Below is a small trained network, with its code and all its weights. Each question gives an input and a target symbol and asks what happens when units are switched off, that is, made to give their printed mean instead of their output.

import numpy as np


def w(rows, s, z=0):
    codes = np.array(rows[::2]) - 128.0
    scale = np.full(codes.shape[1], s)
    scale[-1] = z or s
    return codes * scale


def norm(h):
    return h / np.sqrt((h * h).mean(-1, keepdims=True) + 1e-5)


def f(y):
    return np.maximum(y, 0)


def softmax(a):
    e = np.exp(a - a.max(-1, keepdims=True))
    return e / e.sum(-1, keepdims=True)


def log_softmax(a):
    a = a - a.max(-1, keepdims=True)
    return a - np.log(np.exp(a).sum(-1, keepdims=True))


def net(x, mask):
    ids = ['βγδηθλμξπστφω'.index(c) for c in x.split()]
    T = len(ids)
    res = E[ids] + P[:T]
    u = 0
    for l in range(2):
        r = norm(res)
        for j in range(3):
            rows = slice(2 * j, 2 * j + 2)
            q, k, v = (r @ M[l][rows].T for M in (Q, K, V))
            z = softmax(np.where(np.tri(T) > 0, q @ k.T / 2**0.5, -1e9)) @ v
            o = O[l][rows]
            res = res + np.where(mask[u + j], z, o[:, -1]) @ o[:, :-1]
        u += 3
        y = f(norm(res) @ A[l][:, :-1].T + A[l][:, -1])
        res = res + np.where(mask[u : u + 4], y, B[l][:, -1]) @ B[l][:, :-1]
        u += 4
    return log_softmax(norm(res)[-1] @ U[:, :-1].T + U[:, -1])


Q, K, V, O, A, B = {}, {}, {}, {}, {}, {}
E = w([
[194,163,208],'β',
[69,100,8],'γ',
[208,167,184],'δ',
[76,254,89],'η',
[100,209,156],'θ',
[148,216,55],'λ',
[201,146,238],'μ',
[204,112,107],'ξ',
[31,160,148],'π',
[135,26,146],'σ',
[55,82,91],'τ',
[191,170,190],'φ',
[165,131,166],'ω',
],0.013)
P = w([
[176,190,92],'0',
[69,175,30],'1',
[64,118,22],'2',
[72,121,99],'3',
[37,116,3],'4',
[86,121,131],'5',
],0.0021)
Q[0] = w([
[139,210,167],'L0H0',
[64,152,98],'L0H0',
[35,2,116],'L0H1',
[123,145,84],'L0H1',
[189,113,200],'L0H2',
[44,165,178],'L0H2',
],0.0088)
K[0] = w([
[194,118,93],'L0H0',
[77,131,140],'L0H0',
[86,166,162],'L0H1',
[28,63,104],'L0H1',
[163,71,107],'L0H2',
[2,62,150],'L0H2',
],0.0096)
V[0] = w([
[254,33,44],'L0H0',
[217,208,163],'L0H0',
[214,76,58],'L0H1',
[6,44,134],'L0H1',
[104,233,166],'L0H2',
[14,146,199],'L0H2',
],0.0041)
O[0] = w([
[77,91,93,169],'L0H0',
[21,74,132,233],'L0H0',
[109,189,253,156],'L0H1',
[54,99,117,7],'L0H1',
[79,173,202,157],'L0H2',
[99,116,241,74],'L0H2',
],0.0063,0.002)
A[0] = w([
[234,92,215,249],'L0N0',
[49,254,39,61],'L0N1',
[32,175,101,182],'L0N2',
[125,204,170,67],'L0N3',
],0.0062,0.0017)
B[0] = w([
[61,133,12,255],'L0N0',
[140,70,254,194],'L0N1',
[204,79,25,185],'L0N2',
[212,134,78,181],'L0N3',
],0.0053)
Q[1] = w([
[53,54,140],'L1H0',
[188,18,151],'L1H0',
[94,104,105],'L1H1',
[58,226,56],'L1H1',
[173,2,49],'L1H2',
[94,249,61],'L1H2',
],0.0072)
K[1] = w([
[171,184,141],'L1H0',
[193,206,233],'L1H0',
[137,191,106],'L1H1',
[60,87,145],'L1H1',
[122,12,98],'L1H2',
[184,131,142],'L1H2',
],0.011)
V[1] = w([
[121,170,174],'L1H0',
[57,209,43],'L1H0',
[10,146,153],'L1H1',
[76,65,97],'L1H1',
[186,150,207],'L1H2',
[173,149,112],'L1H2',
],0.012)
O[1] = w([
[87,151,169,89],'L1H0',
[236,246,144,216],'L1H0',
[178,139,237,3],'L1H1',
[232,40,157,72],'L1H1',
[152,75,115,102],'L1H2',
[118,72,145,198],'L1H2',
],0.011,0.0039)
A[1] = w([
[106,248,252,249],'L1N0',
[254,176,165,177],'L1N1',
[44,120,246,251],'L1N2',
[136,174,125,44],'L1N3',
],0.0069,0.0026)
B[1] = w([
[84,62,165,247],'L1N0',
[148,91,143,253],'L1N1',
[169,99,254,196],'L1N2',
[137,155,75,145],'L1N3',
],0.0083,0.0037)
U = w([
[92,143,98,42],'β',
[207,137,109,77],'γ',
[105,165,74,68],'δ',
[126,205,158,79],'η',
[87,130,164,137],'θ',
[118,173,87,2],'λ',
[51,56,89,27],'μ',
[138,106,58,39],'ξ',
[156,78,208,231],'π',
[138,7,75,234],'σ',
[190,83,125,131],'τ',
[100,169,95,86],'φ',
[210,177,126,197],'ω',
],0.016,0.004)

Each question gives the input, a string of symbols that net reads in full, and the target symbol t.
The units are the heads (2 rows each of Q, K, V and O) and the neurons (one row each of A and B). Each row of codes is followed by its name. A weight is (code - 128) times the scale printed after its matrix; where a second scale follows, it is the last column's (O, A, B and U).
mask holds one flag per unit, layer by layer, with each layer's heads first. A switched-off unit (its flag False) gives its mean, the last column of its rows in O or B, instead of its output. The means were averaged over made-up inputs and are rounded, as every weight is.
A unit's drop is (log p(t) with every unit on - log p(t) with that unit switched off) / (log p(t) with every unit on - log p(t) with every unit switched off).
The circuit of an input: a set's keep is (log p(t) with only the set's units on - log p(t) with every unit switched off) / (log p(t) with every unit on - log p(t) with every unit switched off). Starting from the 12 units with the biggest drops (on a tie, the unit counted first), units are removed one at a time, each time the one whose removal leaves the highest keep (on an exact tie, the one counted first), for as long as the keep stays at least 0.8.
circuit, biggest first: the units of the circuit, biggest drop first
unit that matters most: the unit with the biggest drop
k most important neurons: the k neurons with the biggest drops, biggest first
which heads matter: for each layer, one digit per head in row order, 1 if its drop is at least 0.15 and else 0, layers parted by /
input φ δ σ σ ξ μ, target σ: which heads matter : 010 / 100
input σ σ β, target σ: circuit, biggest first : L1H0
input μ ω μ φ θ, target ω: 2 most important neurons : L0N2, L0N0
input μ θ ω, target ω: circuit, biggest first : L0N0, L1H0, L0N2
input π ξ φ β, target π: 4 most important neurons : L0N1, L0N0, L0N2, L1N0
input σ ω π δ, target π: circuit, biggest first : L1H1, L0N0, L0N2
input ω β ω σ ξ, target ω: 2 most important neurons : L0N0, L0N1
input η μ η σ θ, target σ: 2 most important neurons : L0N2, L0N3
input ω θ λ, target ω: which heads matter : 100 / 100
input δ λ δ π, target π: which heads matter : 001 / 000
input γ μ τ δ σ λ, target σ: circuit, biggest first : L1H2, L0N1
input τ μ θ μ, target μ: which heads matter : 000 / 110
input π θ η θ, target π: which heads matter : 001 / 000
input θ σ λ, target σ: which heads matter : 000 / 100
input ω π μ η, target π: which heads matter : 010 / 010
input μ σ φ, target σ: unit that matters most : L1H0
input ω θ π λ, target π: 2 most important neurons : L0N1, L1N0
input σ ω ξ η, target ω: which heads matter : 101 / 110
input δ β δ η, target η: circuit, biggest first : L1H0, L0N1
input π π μ φ, target π: unit that matters most : L1H1
input σ τ μ, target σ: which heads matter : 000 / 110
